Below are the code and all the weights of a small trained network. Each question names an input and a class and asks about switching units off, where a switched-off unit gives its printed mean instead of its output.

import numpy as np


def w(rows, s, z=0):
    codes = np.array(rows[::2]) - 128.0
    scale = np.full(codes.shape[1], s)
    scale[-1] = z or s
    return codes * scale


def norm(h):
    return h / np.sqrt((h * h).mean(-1, keepdims=True) + 1e-5)


def f(y):
    return np.maximum(y, 0)


def log_softmax(a):
    a = a - a.max(-1, keepdims=True)
    return a - np.log(np.exp(a).sum(-1, keepdims=True))


def net(x, mask):
    res = np.array(x, float).reshape(1, 2) / 4 @ E
    u = 0
    for l in range(3):
        y = f(norm(res) @ A[l][:, :-1].T + A[l][:, -1])
        res = res + np.where(mask[u : u + 6], y, B[l][:, -1]) @ B[l][:, :-1]
        u += 6
    return log_softmax(norm(res)[-1] @ U[:, :-1].T + U[:, -1])


A, B = {}, {}
E = w([
[2,83,232,117,213,104,57],'x0',
[80,115,197,71,43,90,84],'x1',
],0.0086)
A[0] = w([
[159,77,158,217,211,173,89,64],'0.n0',
[92,75,157,147,189,148,99,143],'0.n1',
[198,144,174,254,216,104,243,126],'0.n2',
[177,210,188,199,115,102,104,8],'0.n3',
[154,74,51,160,148,109,214,88],'0.n4',
[23,130,63,160,82,178,202,155],'0.n5',
],0.0071,0.0019)
B[0] = w([
[132,171,97,10,201,181,38,213],'0.n0',
[130,149,111,156,179,69,102,240],'0.n1',
[115,197,200,114,62,155,93,253],'0.n2',
[191,140,143,61,125,114,131,130],'0.n3',
[98,132,120,171,59,126,131,223],'0.n4',
[116,147,110,167,143,108,98,160],'0.n5',
],0.011,0.0056)
A[1] = w([
[223,164,133,81,129,80,53,220],'1.n0',
[56,114,198,143,159,74,129,164],'1.n1',
[172,178,101,184,180,156,92,253],'1.n2',
[99,69,189,172,129,51,205,128],'1.n3',
[195,132,2,147,110,60,80,84],'1.n4',
[198,147,138,2,121,146,109,194],'1.n5',
],0.0093,0.0026)
B[1] = w([
[138,53,161,116,207,91,153,254],'1.n0',
[130,145,129,142,141,203,134,249],'1.n1',
[54,107,137,207,106,9,86,233],'1.n2',
[163,70,131,113,60,190,173,159],'1.n3',
[118,157,111,65,161,122,91,197],'1.n4',
[65,122,150,129,180,227,149,211],'1.n5',
],0.012,0.0068)
A[2] = w([
[151,151,92,87,195,107,118,194],'2.n0',
[58,126,255,168,154,198,173,251],'2.n1',
[29,92,146,157,53,203,29,142],'2.n2',
[177,91,151,147,112,120,90,43],'2.n3',
[110,128,204,67,109,140,232,44],'2.n4',
[157,24,224,192,98,91,170,153],'2.n5',
],0.0077,0.0018)
B[2] = w([
[157,149,113,42,129,171,64,161],'2.n0',
[167,125,114,177,63,66,189,252],'2.n1',
[170,131,58,125,113,135,150,216],'2.n2',
[146,141,184,35,122,48,97,128],'2.n3',
[122,167,174,148,207,155,128,161],'2.n4',
[104,30,187,188,48,254,172,150],'2.n5',
],0.009,0.011)
U = w([
[19,149,166,194,249,67,37,149],'0',
[157,95,131,133,130,60,113,6],'1',
[139,125,190,49,211,158,177,101],'2',
[115,217,81,225,32,59,104,184],'3',
[170,174,66,48,87,87,88,117],'4',
[112,56,185,209,78,179,209,194],'5',
[157,121,84,71,160,181,87,91],'6',
[106,81,98,125,120,77,124,2],'7',
],0.013,0.007)

Each question gives the input, the list of numbers given to net, and the class t.
The units are the neurons (one row each of A and B). Each row of codes is followed by its name. A weight is (code - 128) times the scale printed after its matrix; where a second scale follows, it is the last column's (A, B and U).
mask holds one flag per neuron, layer by layer. A switched-off neuron (its flag False) gives its mean, the last column of its row in B, instead of its output. The means were averaged over made-up inputs and are rounded, as every weight is.
A unit's drop is (log p(t) with every unit on - log p(t) with that unit switched off) / (log p(t) with every unit on - log p(t) with every unit switched off).
The circuit of an input: a set's keep is (log p(t) with only the set's units on - log p(t) with every unit switched off) / (log p(t) with every unit on - log p(t) with every unit switched off). Starting from the 12 units with the biggest drops (on a tie, the unit counted first), units are removed one at a time, each time the one whose removal leaves the highest keep (on an exact tie, the one counted first), for as long as the keep stays at least 0.8.
units of the circuit, in order: the units of the circuit, biggest drop first
most important unit: the unit with the biggest drop
top k neurons: the k neurons with the biggest drops, biggest first
k most important neurons of layer l: the k neurons of layer l with the biggest drops, biggest first
input [-5,3], class 6: 3 most important neurons of layer 0 => (0.n2; 0.n1; 0.n0)
input [-3,2], class 6: units of the circuit, in order => (0.n2; 2.n1)
input [-4,1], class 4: units of the circuit, in order => (1.n4)
input [-2,1], class 4: top 2 neurons => (0.n2; 1.n4)
input [0,-6], class 3: 2 most important neurons of layer 0 => (0.n2; 0.n4)
input [5,2], class 5: top 2 neurons => (0.n0; 1.n4)
input [-2,3], class 2: 2 most important neurons of layer 1 => (1.n2; 1.n4)
input [8,3], class 5: 3 most important neurons of layer 0 => (0.n0; 0.n2; 0.n5)
input [-8,4], class 4: top 4 neurons => (1.n4; 0.n0; 0.n2; 1.n1)
input [-6,2], class 4: top 3 neurons => (1.n4; 0.n0; 0.n2)
input [-5,8], class 5: top 2 neurons => (0.n1; 0.n0)
input [-6,4], class 6: units of the circuit, in order => (1.n4; 1.n5)
input [0,-7], class 3: top 4 neurons => (0.n2; 0.n4; 0.n1; 2.n2)
input [1,1], class 5: top neuron => (0.n0)
input [-6,8], class 2: top 3 neurons => (1.n2; 0.n2; 1.n4)
input [-8,1], class 4: top 3 neurons => (1.n4; 2.n1; 0.n2)
input [-7,1], class 4: top 3 neurons => (1.n4; 2.n1; 0.n2)
input [0,-4], class 3: 3 most important neurons of layer 0 => (0.n2; 0.n4; 0.n1)
input [-5,1], class 4: 2 most important neurons of layer 2 => (2.n1; 2.n0)
input [-8,7], class 2: most important unit => 1.n5
